Below are the code and all the weights of a small trained network. Each question names an input and a target symbol and asks about switching units off, where a switched-off unit gives its printed mean instead of its output.

import numpy as np


def w(rows, s, z=0):
    codes = np.array(rows[::2]) - 128.0
    scale = np.full(codes.shape[1], s)
    scale[-1] = z or s
    return codes * scale


def norm(h):
    return h / np.sqrt((h * h).mean(-1, keepdims=True) + 1e-5)


def f(y):
    return y / 2 * (1 + np.tanh(0.7978845608 * (y + 0.044715 * y**3)))


def softmax(a):
    e = np.exp(a - a.max(-1, keepdims=True))
    return e / e.sum(-1, keepdims=True)


def log_softmax(a):
    a = a - a.max(-1, keepdims=True)
    return a - np.log(np.exp(a).sum(-1, keepdims=True))


def net(x, mask):
    ids = ['βελξπτ'.index(c) for c in x.split()]
    T = len(ids)
    res = E[ids] + P[:T]
    u = 0
    for l in range(2):
        r = norm(res)
        for j in range(2):
            rows = slice(2 * j, 2 * j + 2)
            q, k, v = (r @ M[l][rows].T for M in (Q, K, V))
            z = softmax(np.where(np.tri(T) > 0, q @ k.T / 2**0.5, -1e9)) @ v
            o = O[l][rows]
            res = res + np.where(mask[u + j], z, o[:, -1]) @ o[:, :-1]
        u += 2
        y = f(norm(res) @ A[l][:, :-1].T + A[l][:, -1])
        res = res + np.where(mask[u : u + 4], y, B[l][:, -1]) @ B[l][:, :-1]
        u += 4
    return log_softmax(norm(res)[-1] @ U[:, :-1].T + U[:, -1])


Q, K, V, O, A, B = {}, {}, {}, {}, {}, {}
E = w([
[21,155,138,100,119],'β',
[82,174,189,111,177],'ε',
[118,55,173,156,205],'λ',
[194,151,156,108,54],'ξ',
[45,170,160,106,152],'π',
[5,5,105,172,35],'τ',
],0.016)
P = w([
[119,230,111,187,179],'0',
[61,127,74,10,150],'1',
[155,147,133,219,169],'2',
[145,119,129,62,143],'3',
[121,120,109,149,103],'4',
[160,131,156,123,132],'5',
[142,120,154,128,125],'6',
[152,123,181,125,135],'7',
[138,128,210,140,119],'8',
[127,118,190,120,125],'9',
],0.013)
Q[0] = w([
[55,78,195,54,75],'0.h0',
[92,152,177,199,93],'0.h0',
[155,174,248,119,87],'0.h1',
[68,173,175,68,147],'0.h1',
],0.013)
K[0] = w([
[119,107,248,154,89],'0.h0',
[126,112,125,90,129],'0.h0',
[112,95,220,133,93],'0.h1',
[88,145,168,95,123],'0.h1',
],0.017)
V[0] = w([
[28,129,51,197,107],'0.h0',
[141,174,129,142,26],'0.h0',
[106,176,188,130,122],'0.h1',
[154,4,124,97,107],'0.h1',
],0.022)
O[0] = w([
[23,210,147,101,124,74],'0.h0',
[137,178,67,248,199,168],'0.h0',
[136,158,65,140,138,255],'0.h1',
[176,167,194,177,99,25],'0.h1',
],0.015,0.0092)
A[0] = w([
[162,137,129,94,180,3],'0.n0',
[65,75,171,199,177,226],'0.n1',
[97,120,162,131,253,56],'0.n2',
[140,200,124,104,43,40],'0.n3',
],0.021,0.0015)
B[0] = w([
[157,106,118,94,94,170],'0.n0',
[67,116,72,102,161,253],'0.n1',
[62,208,36,103,214,244],'0.n2',
[81,181,4,95,141,186],'0.n3',
],0.017,0.0045)
Q[1] = w([
[135,93,123,148,136],'1.h0',
[173,196,160,94,193],'1.h0',
[95,128,249,108,158],'1.h1',
[82,129,118,50,222],'1.h1',
],0.02)
K[1] = w([
[142,113,188,168,148],'1.h0',
[47,95,138,225,50],'1.h0',
[48,137,191,108,62],'1.h1',
[2,44,3,153,57],'1.h1',
],0.014)
V[1] = w([
[76,1,103,213,90],'1.h0',
[104,123,140,120,233],'1.h0',
[79,113,211,108,149],'1.h1',
[100,46,64,190,78],'1.h1',
],0.024)
O[1] = w([
[113,255,81,158,66,119],'1.h0',
[171,84,170,91,59,206],'1.h0',
[159,161,79,200,89,6],'1.h1',
[20,102,208,150,118,219],'1.h1',
],0.015,0.013)
A[1] = w([
[94,69,92,137,201,121],'1.n0',
[133,129,68,172,143,25],'1.n1',
[58,251,125,156,81,251],'1.n2',
[143,131,229,152,141,10],'1.n3',
],0.018,0.0017)
B[1] = w([
[205,6,186,137,113,250],'1.n0',
[193,132,141,10,243,136],'1.n1',
[155,125,240,142,169,169],'1.n2',
[128,136,46,166,38,165],'1.n3',
],0.013)
U = w([
[88,171,1,97,141,255],'β',
[159,129,181,83,107,36],'ε',
[170,157,110,97,3,130],'λ',
[177,130,21,236,162,230],'ξ',
[112,171,9,135,96,26],'π',
[116,250,135,157,121,155],'τ',
],0.0073,0.0036)

Each question gives the input, a string of symbols that net reads in full, and the target symbol t.
The units are the heads (2 rows each of Q, K, V and O) and the neurons (one row each of A and B). Each row of codes is followed by its name. A weight is (code - 128) times the scale printed after its matrix; where a second scale follows, it is the last column's (O, A, B and U).
mask holds one flag per unit, layer by layer, with each layer's heads first. A switched-off unit (its flag False) gives its mean, the last column of its rows in O or B, instead of its output. The means were averaged over made-up inputs and are rounded, as every weight is.
A unit's drop is (log p(t) with every unit on - log p(t) with that unit switched off) / (log p(t) with every unit on - log p(t) with every unit switched off).
The circuit of an input: a set's keep is (log p(t) with only the set's units on - log p(t) with every unit switched off) / (log p(t) with every unit on - log p(t) with every unit switched off). Starting from all 12 units, units are removed one at a time, each time the one whose removal leaves the highest keep (on an exact tie, the one counted first), for as long as the keep stays at least 0.8.
units of the circuit, in order: the units of the circuit, biggest drop first
k most important neurons: the k neurons with the biggest drops, biggest first
top k neurons in layer l: the k neurons of layer l with the biggest drops, biggest first
which heads matter: for each layer, one digit per head in row order, 1 if its drop is at least 0.15 and else 0, layers parted by /
drop when u is switched off: that unit's drop, to one decimal
input λ λ ε ξ ξ ξ ξ ξ ξ τ, target ξ: units of the circuit, in order -> 0.h0
input ξ ξ β τ β, target τ: units of the circuit, in order -> 0.h0, 1.n2
input ξ ξ τ ε, target τ: units of the circuit, in order -> 1.n2, 1.h0
input λ λ ε ξ τ τ ξ, target τ: top 2 neurons in layer 1 -> 1.n2, 1.n0
input τ λ ξ ξ, target ξ: top 2 neurons in layer 0 -> 0.n3, 0.n1
input ξ λ β, target λ: units of the circuit, in order -> 0.h0, 1.h1
input β ξ λ τ τ β ξ ξ λ τ, target λ: which heads matter -> 11 / 10
input τ ξ ξ τ ξ, target τ: which heads matter -> 01 / 00
input ξ ξ τ τ, target τ: which heads matter -> 10 / 00
input π ξ ε ξ λ τ τ π, target τ: 2 most important neurons -> 0.n2, 1.n2
input λ τ ξ τ λ λ, target λ: units of the circuit, in order -> 0.h0, 0.h1, 1.h1
input β ξ ξ ξ ξ ε λ ξ τ ε, target τ: which heads matter -> 00 / 11
input β λ τ λ, target τ: 2 most important neurons -> 1.n2, 0.n2
input ξ τ λ ξ τ τ τ ξ ξ ε, target ξ: 2 most important neurons -> 1.n0, 0.n2
input λ β ξ, target β: which heads matter -> 10 / 11
input β π ξ, target β: which heads matter -> 10 / 01
input ξ τ π, target τ: which heads matter -> 00 / 00
input λ π λ β, target λ: units of the circuit, in order -> 0.h0
input λ λ τ λ β λ ξ ξ λ, target ξ: which heads matter -> 11 / 11
input τ β ξ λ ξ ξ λ λ ξ β, target ξ: which heads matter -> 10 / 00
input λ β ξ λ β ξ λ, target λ: which heads matter -> 11 / 10
input ξ τ β, target τ: drop when 0.h0 is switched off -> 0.1
input ε ξ ξ β ξ λ λ ξ ξ π, target ξ: drop when 0.n0 is switched off -> 0.0
input ε τ λ, target τ: drop when 0.h0 is switched off -> 0.5
input τ π ξ λ λ ξ ξ β, target ξ: drop when 0.h0 is switched off -> 0.7
